Below are the code and all the weights of a small trained network. Each question names an input and a class and asks about switching units off, where a switched-off unit gives its printed mean instead of its output.

import numpy as np


def w(rows, s, z=0):
    codes = np.array(rows[::2]) - 128.0
    scale = np.full(codes.shape[1], s)
    scale[-1] = z or s
    return codes * scale


def f(y):
    return np.maximum(y, 0)


def log_softmax(a):
    a = a - a.max(-1, keepdims=True)
    return a - np.log(np.exp(a).sum(-1, keepdims=True))


def net(x, mask):
    res = np.array(x, float).reshape(1, 6) / 4 @ E
    y = f(res @ A[0][:, :-1].T + A[0][:, -1])
    res = res + np.where(mask, y, B[0][:, -1]) @ B[0][:, :-1]
    return log_softmax(res[-1] @ U[:, :-1].T + U[:, -1])


A, B = {}, {}
E = w([
[101,120,229,79],'x0',
[132,130,119,126],'x1',
[128,128,139,121],'x2',
[148,197,167,196],'x3',
[191,214,106,160],'x4',
[2,169,15,82],'x5',
],0.0083)
A[0] = w([
[106,206,176,170,134],'n1',
[173,31,156,184,185],'n2',
[173,111,187,123,67],'n3',
[73,111,124,123,73],'n4',
[150,78,135,144,239],'n5',
[176,141,164,172,62],'n6',
[149,171,168,110,83],'n7',
[72,71,79,75,122],'n8',
[41,250,128,135,234],'n9',
[138,178,103,196,143],'n10',
[204,46,148,133,148],'n11',
[210,189,176,177,45],'n12',
[202,123,97,37,161],'n13',
[189,80,126,90,253],'n14',
[90,103,118,149,76],'n15',
[150,153,143,106,72],'n16',
[151,172,155,87,150],'n17',
[124,195,132,133,150],'n18',
[180,183,143,122,106],'n19',
[116,92,99,154,133],'n20',
[143,152,97,113,178],'n21',
[111,65,179,100,209],'n22',
],0.013,0.004)
B[0] = w([
[181,190,154,97,185],'n1',
[36,205,89,156,229],'n2',
[135,120,72,119,191],'n3',
[176,83,116,163,167],'n4',
[154,210,171,156,192],'n5',
[182,80,149,57,186],'n6',
[156,123,138,126,158],'n7',
[177,2,98,117,230],'n8',
[58,156,72,202,254],'n9',
[120,133,220,69,200],'n10',
[44,170,62,182,222],'n11',
[233,58,237,24,219],'n12',
[47,159,95,177,176],'n13',
[87,184,158,135,208],'n14',
[123,119,137,97,149],'n15',
[141,107,165,153,139],'n16',
[128,127,151,129,160],'n17',
[125,107,145,164,173],'n18',
[213,104,212,128,175],'n19',
[83,111,148,134,159],'n20',
[122,168,165,101,174],'n21',
[107,136,33,167,216],'n22',
],0.0096,0.0099)
U = w([
[50,186,102,189,169],'0',
[85,254,161,175,201],'1',
[138,70,137,124,2],'2',
],0.0096,0.0025)

Each question gives the input, the list of numbers given to net, and the class t.
The units are the neurons (one row each of A and B). Each row of codes is followed by its name. A weight is (code - 128) times the scale printed after its matrix; where a second scale follows, it is the last column's (A, B and U).
mask holds one flag per neuron, in row order. A switched-off neuron (its flag False) gives its mean, the last column of its row in B, instead of its output. The means were averaged over made-up inputs and are rounded, as every weight is.
A unit's drop is (log p(t) with every unit on - log p(t) with that unit switched off) / (log p(t) with every unit on - log p(t) with every unit switched off).
The circuit of an input: a set's keep is (log p(t) with only the set's units on - log p(t) with every unit switched off) / (log p(t) with every unit on - log p(t) with every unit switched off). Starting from the 12 units with the biggest drops (on a tie, the unit counted first), units are removed one at a time, each time the one whose removal leaves the highest keep (on an exact tie, the one counted first), for as long as the keep stays at least 0.8.
circuit, biggest first: the units of the circuit, biggest drop first
unit that matters most: the unit with the biggest drop
k most important neurons: the k neurons with the biggest drops, biggest first
drop of u: that unit's drop, to one decimal
input [-7,-3,-1,4,5,-6], class 2: unit that matters most => n12
input [1,0,-2,2,4,-7], class 2: 4 most important neurons => [n12; n6; n9; n19]
input [2,1,4,-2,-5,3], class 2: 2 most important neurons => [n8; n2]
input [-8,6,3,-3,-1,2], class 2: circuit, biggest first => [n2; n8]
input [7,-1,-4,-5,0,-6], class 0: 2 most important neurons => [n22; n11]
input [7,4,6,4,4,-7], class 2: 2 most important neurons => [n12; n6]
input [-3,4,-5,-3,-8,1], class 2: 2 most important neurons => [n8; n9]
input [7,3,5,-4,-1,6], class 2: 2 most important neurons => [n8; n2]
input [6,-5,0,7,3,-5], class 2: 2 most important neurons => [n12; n6]
input [-3,5,-8,3,7,-8], class 2: 2 most important neurons => [n12; n6]
input [8,-5,1,-7,-5,-8], class 0: drop of n22 => 0.1
input [0,-7,-7,-5,-2,-5], class 0: drop of n11 => 0.2
input [-5,3,6,8,5,-3], class 2: drop of n12 => 0.4
input [-7,-6,-7,1,7,-4], class 2: circuit, biggest first => [n12]
